Here is a tiny trained network, its code and every weight. The questions are about switching its units off for an input and a class, where a switched-off unit gives its printed mean instead of its output.

import numpy as np


def w(rows, s, z=0):
    codes = np.array(rows[::2]) - 128.0
    scale = np.full(codes.shape[1], s)
    scale[-1] = z or s
    return codes * scale


def f(y):
    return y / 2 * (1 + np.tanh(0.7978845608 * (y + 0.044715 * y**3)))


def log_softmax(a):
    a = a - a.max(-1, keepdims=True)
    return a - np.log(np.exp(a).sum(-1, keepdims=True))


def net(x, mask):
    res = np.array(x, float).reshape(1, 5) / 4 @ E
    y = f(res @ A[0][:, :-1].T + A[0][:, -1])
    res = res + np.where(mask, y, B[0][:, -1]) @ B[0][:, :-1]
    return log_softmax(res[-1] @ U[:, :-1].T + U[:, -1])


A, B = {}, {}
E = w([
[33,133,103,205,106,254],'x0',
[184,114,131,127,90,91],'x1',
[89,72,81,170,123,53],'x2',
[118,141,64,27,154,56],'x3',
[51,211,96,106,26,100],'x4',
],0.0059)
A[0] = w([
[134,172,138,128,104,142,246],'n1',
[117,85,136,145,169,107,41],'n2',
[105,128,204,105,171,126,52],'n3',
[112,108,150,140,226,95,249],'n4',
[154,101,102,88,122,137,31],'n5',
[168,146,217,83,170,193,249],'n6',
[121,121,91,78,226,64,180],'n7',
[111,115,162,135,78,87,248],'n8',
[144,176,50,204,76,104,78],'n9',
[130,175,78,149,184,157,170],'n10',
[152,157,86,166,103,155,102],'n11',
[157,106,156,99,173,123,203],'n12',
[79,126,180,166,120,165,118],'n13',
[118,80,89,180,116,136,105],'n14',
[124,142,98,175,135,1,200],'n15',
[157,103,125,64,31,107,41],'n16',
[65,184,158,140,92,150,130],'n17',
[152,175,106,104,89,132,237],'n18',
[94,73,89,149,209,160,223],'n19',
[162,168,124,128,96,160,249],'n20',
[101,168,108,103,87,132,214],'n21',
],0.0099,0.0018)
B[0] = w([
[118,141,129,99,196,190,177],'n1',
[156,111,162,127,100,132,142],'n2',
[166,144,104,162,143,143,136],'n3',
[200,144,186,200,53,58,212],'n4',
[149,148,151,143,140,108,127],'n5',
[200,209,157,181,192,42,249],'n6',
[164,95,142,179,69,102,254],'n7',
[71,106,106,23,131,123,171],'n8',
[108,132,63,116,121,129,171],'n9',
[125,138,190,190,131,166,163],'n10',
[115,100,90,112,156,135,147],'n11',
[254,120,96,153,132,94,194],'n12',
[85,89,149,128,177,141,198],'n13',
[150,102,116,175,107,174,162],'n14',
[153,192,130,98,58,111,230],'n15',
[86,136,160,106,144,108,165],'n16',
[98,136,107,47,178,141,219],'n17',
[86,169,162,91,183,204,185],'n18',
[91,89,151,174,60,90,219],'n19',
[136,105,144,66,200,123,179],'n20',
[98,142,98,90,150,200,205],'n21',
],0.006,0.0046)
U = w([
[221,134,51,193,180,87,128],'0',
[130,105,188,52,149,129,215],'1',
[128,94,187,189,158,147,241],'2',
[114,154,133,90,172,206,91],'3',
[163,41,143,188,69,63,1],'4',
[141,153,106,114,83,98,158],'5',
[112,38,117,226,58,158,175],'6',
[71,28,1,155,87,171,68],'7',
],0.0075,0.0017)

Each question gives the input, the list of numbers given to net, and the class t.
The units are the neurons (one row each of A and B). Each row of codes is followed by its name. A weight is (code - 128) times the scale printed after its matrix; where a second scale follows, it is the last column's (A, B and U).
mask holds one flag per neuron, in row order. A switched-off neuron (its flag False) gives its mean, the last column of its row in B, instead of its output. The means were averaged over made-up inputs and are rounded, as every weight is.
A unit's drop is (log p(t) with every unit on - log p(t) with that unit switched off) / (log p(t) with every unit on - log p(t) with every unit switched off).
The circuit of an input: a set's keep is (log p(t) with only the set's units on - log p(t) with every unit switched off) / (log p(t) with every unit on - log p(t) with every unit switched off). Starting from the 12 units with the biggest drops (on a tie, the unit counted first), units are removed one at a time, each time the one whose removal leaves the highest keep (on an exact tie, the one counted first), for as long as the keep stays at least 0.8.
units of the circuit, in order: the units of the circuit, biggest drop first
top k neurons: the k neurons with the biggest drops, biggest first
drop when u is switched off: that unit's drop, to one decimal
input [-7,2,-8,-3,-5], class 0: units of the circuit, in order => [n6 n12]
input [-4,7,-5,-2,-6], class 0: units of the circuit, in order => [n6 n12]
input [0,-8,-8,-1,-2], class 0: units of the circuit, in order => [n6]
input [6,6,7,0,8], class 7: top 2 neurons => [n9 n6]
input [-6,2,-7,-8,-4], class 0: top 2 neurons => [n6 n12]
input [-8,-1,2,5,-8], class 4: units of the circuit, in order => [n7 n4]
input [-4,6,-4,-7,-3], class 0: top 3 neurons => [n6 n12 n19]
input [5,3,6,-2,1], class 7: drop when n6 is switched off => 0.2
input [-5,0,-8,-6,-4], class 0: drop when n6 is switched off => 0.4
input [-7,-2,7,5,-5], class 4: drop when n7 is switched off => 0.2
input [-8,-2,2,-1,-4], class 4: top 2 neurons => [n7 n4]
input [-5,8,-1,-2,5], class 1: drop when n4 is switched off => 0.1
